Below is a small trained network, with its code and all its weights. Each question gives an input and a target symbol and asks what happens when units are switched off, that is, made to give their printed mean instead of their output.

import numpy as np


def w(rows, s, z=0):
    codes = np.array(rows[::2]) - 128.0
    scale = np.full(codes.shape[1], s)
    scale[-1] = z or s
    return codes * scale


def softmax(a):
    e = np.exp(a - a.max(-1, keepdims=True))
    return e / e.sum(-1, keepdims=True)


def log_softmax(a):
    a = a - a.max(-1, keepdims=True)
    return a - np.log(np.exp(a).sum(-1, keepdims=True))


def net(x, mask):
    ids = ['βδεθλμξπστφψ'.index(c) for c in x.split()]
    T = len(ids)
    res = E[ids] + P[:T]
    u = 0
    for l in range(3):
        r = res
        for j in range(3):
            rows = slice(2 * j, 2 * j + 2)
            q, k, v = (r @ M[l][rows].T for M in (Q, K, V))
            z = softmax(np.where(np.tri(T) > 0, q @ k.T / 2**0.5, -1e9)) @ v
            o = O[l][rows]
            res = res + np.where(mask[u + j], z, o[:, -1]) @ o[:, :-1]
        u += 3
    return log_softmax(res[-1] @ U[:, :-1].T + U[:, -1])


Q, K, V, O = {}, {}, {}, {}
E = w([
[110,154,196,226,193,187],'β',
[250,3,208,2,25,253],'δ',
[194,214,13,45,73,83],'ε',
[4,110,230,250,196,51],'θ',
[8,119,115,154,235,25],'λ',
[72,7,6,43,220,35],'μ',
[5,14,254,51,4,4],'ξ',
[96,183,7,111,226,38],'π',
[238,154,194,234,77,159],'σ',
[91,87,141,92,136,117],'τ',
[152,197,97,62,36,130],'φ',
[59,220,252,129,14,168],'ψ',
],0.0033)
P = w([
[204,187,6,188,88,85],'0',
[77,42,228,9,253,3],'1',
[5,36,154,241,48,222],'2',
[159,7,246,3,240,3],'3',
[4,19,158,245,8,238],'4',
[237,5,253,3,171,3],'5',
[3,3,177,247,3,250],'6',
[249,6,253,3,177,8],'7',
[3,3,188,251,3,250],'8',
],0.0033)
Q[0] = w([
[22,11,7,193,17,249],'L0H0',
[50,116,3,221,50,248],'L0H0',
[17,6,248,67,4,18],'L0H1',
[19,3,250,56,4,10],'L0H1',
[252,249,250,3,253,7],'L0H2',
[4,5,4,253,3,248],'L0H2',
],0.0033)
K[0] = w([
[253,69,4,182,21,251],'L0H0',
[216,181,4,243,40,252],'L0H0',
[51,9,249,122,4,51],'L0H1',
[65,8,251,109,3,53],'L0H1',
[253,237,181,4,252,6],'L0H2',
[3,21,74,253,3,251],'L0H2',
],0.0033)
V[0] = w([
[5,251,4,251,253,4],'L0H0',
[7,3,251,4,253,4],'L0H0',
[24,3,252,3,5,83],'L0H1',
[246,253,3,253,253,156],'L0H1',
[26,253,86,253,3,252],'L0H2',
[5,3,253,221,3,250],'L0H2',
],0.0033)
O[0] = w([
[13,253,5,251,252,7,101],'L0H0',
[14,5,248,14,240,4,227],'L0H0',
[51,3,237,6,6,84,252],'L0H1',
[217,253,11,245,252,166,6],'L0H1',
[61,252,115,252,4,253,89],'L0H2',
[4,8,252,199,3,241,191],'L0H2',
],0.0033)
Q[1] = w([
[253,214,229,4,252,5],'L1H0',
[3,61,22,252,4,250],'L1H0',
[3,3,247,63,4,67],'L1H1',
[253,253,8,223,251,240],'L1H1',
[197,218,172,207,107,165],'L1H2',
[242,170,248,72,99,91],'L1H2',
],0.0033)
K[1] = w([
[10,253,6,253,253,3],'L1H0',
[231,4,251,4,3,248],'L1H0',
[155,3,253,3,3,227],'L1H1',
[113,253,3,252,253,52],'L1H1',
[15,49,184,101,113,84],'L1H2',
[206,10,252,4,252,5],'L1H2',
],0.0033)
V[1] = w([
[4,242,177,253,190,4],'L1H0',
[12,3,251,3,3,40],'L1H0',
[249,96,34,34,200,241],'L1H1',
[74,3,253,5,3,248],'L1H1',
[8,6,251,3,253,4],'L1H2',
[11,215,208,253,7,246],'L1H2',
],0.0033)
O[1] = w([
[4,253,253,238,251,3,127],'L1H0',
[5,5,66,191,20,110,186],'L1H0',
[253,7,7,10,252,233,86],'L1H1',
[106,23,187,21,8,182,245],'L1H1',
[23,8,246,13,225,5,186],'L1H2',
[22,251,241,253,6,253,107],'L1H2',
],0.0033,0.011)
Q[2] = w([
[49,172,31,247,106,164],'L2H0',
[230,158,224,15,227,11],'L2H0',
[230,217,228,52,251,8],'L2H1',
[223,237,208,116,252,16],'L2H1',
[105,130,55,163,101,242],'L2H2',
[107,132,53,162,103,242],'L2H2',
],0.0033)
K[2] = w([
[5,4,248,91,134,134],'L2H0',
[242,196,4,182,92,248],'L2H0',
[111,252,7,253,251,54],'L2H1',
[74,253,3,253,221,169],'L2H1',
[23,5,251,8,247,19],'L2H2',
[33,8,251,8,248,13],'L2H2',
],0.0033)
V[2] = w([
[7,142,253,251,56,244],'L2H0',
[12,240,238,251,251,50],'L2H0',
[252,227,23,215,246,251],'L2H1',
[252,66,3,28,163,250],'L2H1',
[211,243,151,246,6,252],'L2H2',
[8,9,201,25,246,3],'L2H2',
],0.0033)
O[2] = w([
[234,20,243,235,253,14,99],'L2H0',
[253,215,252,11,244,193,138],'L2H0',
[145,99,208,46,25,250,2],'L2H1',
[83,3,7,10,106,252,89],'L2H1',
[11,157,237,252,250,160,130],'L2H2',
[251,54,76,8,49,74,119],'L2H2',
],0.0033,0.0087)
U = w([
[71,74,156,198,165,245,66],'β',
[189,25,33,10,5,233,155],'δ',
[143,222,141,47,40,189,108],'ε',
[150,107,165,246,250,93,37],'θ',
[248,181,210,107,150,68,59],'λ',
[245,91,22,54,253,6,184],'μ',
[15,175,7,253,8,17,253],'ξ',
[229,215,158,54,98,100,159],'π',
[203,91,202,191,111,228,200],'σ',
[112,126,99,106,148,143,111],'τ',
[22,168,100,96,48,237,19],'φ',
[63,169,162,186,56,175,71],'ψ',
],0.0033,0.0023)

Each question gives the input, a string of symbols that net reads in full, and the target symbol t.
The units are the heads (2 rows each of Q, K, V and O). Each row of codes is followed by its name. A weight is (code - 128) times the scale printed after its matrix; where a second scale follows, it is the last column's (O and U).
mask holds one flag per head, layer by layer. A switched-off head (its flag False) gives its mean, the last column of its rows in O, instead of its output. The means were averaged over made-up inputs and are rounded, as every weight is.
A unit's drop is (log p(t) with every unit on - log p(t) with that unit switched off) / (log p(t) with every unit on - log p(t) with every unit switched off).
The circuit of an input: a set's keep is (log p(t) with only the set's units on - log p(t) with every unit switched off) / (log p(t) with every unit on - log p(t) with every unit switched off). Starting from all 9 units, units are removed one at a time, each time the one whose removal leaves the highest keep (on an exact tie, the one counted first), for as long as the keep stays at least 0.8.
circuit, biggest first: the units of the circuit, biggest drop first
most important unit: the unit with the biggest drop
heads that matter: for each layer, one digit per head in row order, 1 if its drop is at least 0.15 and else 0, layers parted by /
drop of u: that unit's drop, to one decimal
input ξ θ π ξ τ ξ θ ξ ψ, target ξ: circuit, biggest first	L2H1, L1H0, L0H1
input μ δ ψ δ δ π β, target δ: heads that matter	100 / 100 / 001
input β β μ θ δ σ σ, target δ: circuit, biggest first	L2H2
input ξ ξ σ δ ξ β β μ λ, target ξ: circuit, biggest first	L2H1, L0H1, L1H0
input μ μ ξ δ ξ ξ δ, target δ: circuit, biggest first	L2H2, L1H0
input δ τ δ π, target ξ: circuit, biggest first	L2H0, L0H0, L1H0
input ε ξ τ β δ σ λ ψ, target φ: heads that matter	111 / 111 / 111
input ξ ε θ ξ λ μ τ δ, target μ: circuit, biggest first	L2H1, L1H2, L2H2, L0H2
input ξ σ λ ξ, target μ: circuit, biggest first	L2H1, L2H2, L1H2
input ξ ξ σ, target ξ: heads that matter	010 / 100 / 010
input μ δ δ ξ φ δ ε ψ ψ, target δ: circuit, biggest first	L2H2, L1H0, L0H0
input ξ δ β μ, target μ: circuit, biggest first	L2H1, L1H2, L2H2, L0H2
input φ ξ ξ μ ε δ θ, target δ: circuit, biggest first	L1H0, L2H2
input ξ δ ψ θ λ, target δ: heads that matter	101 / 110 / 001
input ξ φ ξ μ, target μ: circuit, biggest first	L2H1, L2H2, L1H2
input ξ θ ξ ξ π, target ξ: most important unit	L2H1
input ξ τ φ β ε δ θ ψ φ, target δ: circuit, biggest first	L2H2, L1H0
input δ μ φ μ, target ξ: circuit, biggest first	L2H0, L0H0, L1H0
input ψ π φ ξ, target θ: heads that matter	100 / 001 / 101
input δ ε ε φ ξ μ φ, target ξ: circuit, biggest first	L2H1, L2H0, L1H0
input σ λ σ μ, target β: most important unit	L2H2
input ξ ξ ξ λ μ τ ξ π ε, target ξ: circuit, biggest first	L2H1, L1H0, L0H1
input ξ λ ψ μ θ ξ π ψ, target μ: heads that matter	000 / 001 / 011
input δ δ ξ π δ, target δ: heads that matter	100 / 100 / 001
input σ θ σ π, target β: heads that matter	110 / 001 / 011
input δ λ μ ψ τ ξ μ ε, target ξ: heads that matter	100 / 100 / 100
input ε μ μ θ ξ φ μ, target ξ: most important unit	L2H1
input π δ μ ψ π θ λ σ μ, target δ: heads that matter	001 / 110 / 001
input ψ δ ψ φ θ θ λ λ, target θ: heads that matter	101 / 001 / 101
input δ θ φ π ξ ε δ σ, target ξ: drop of L0H2	0.0
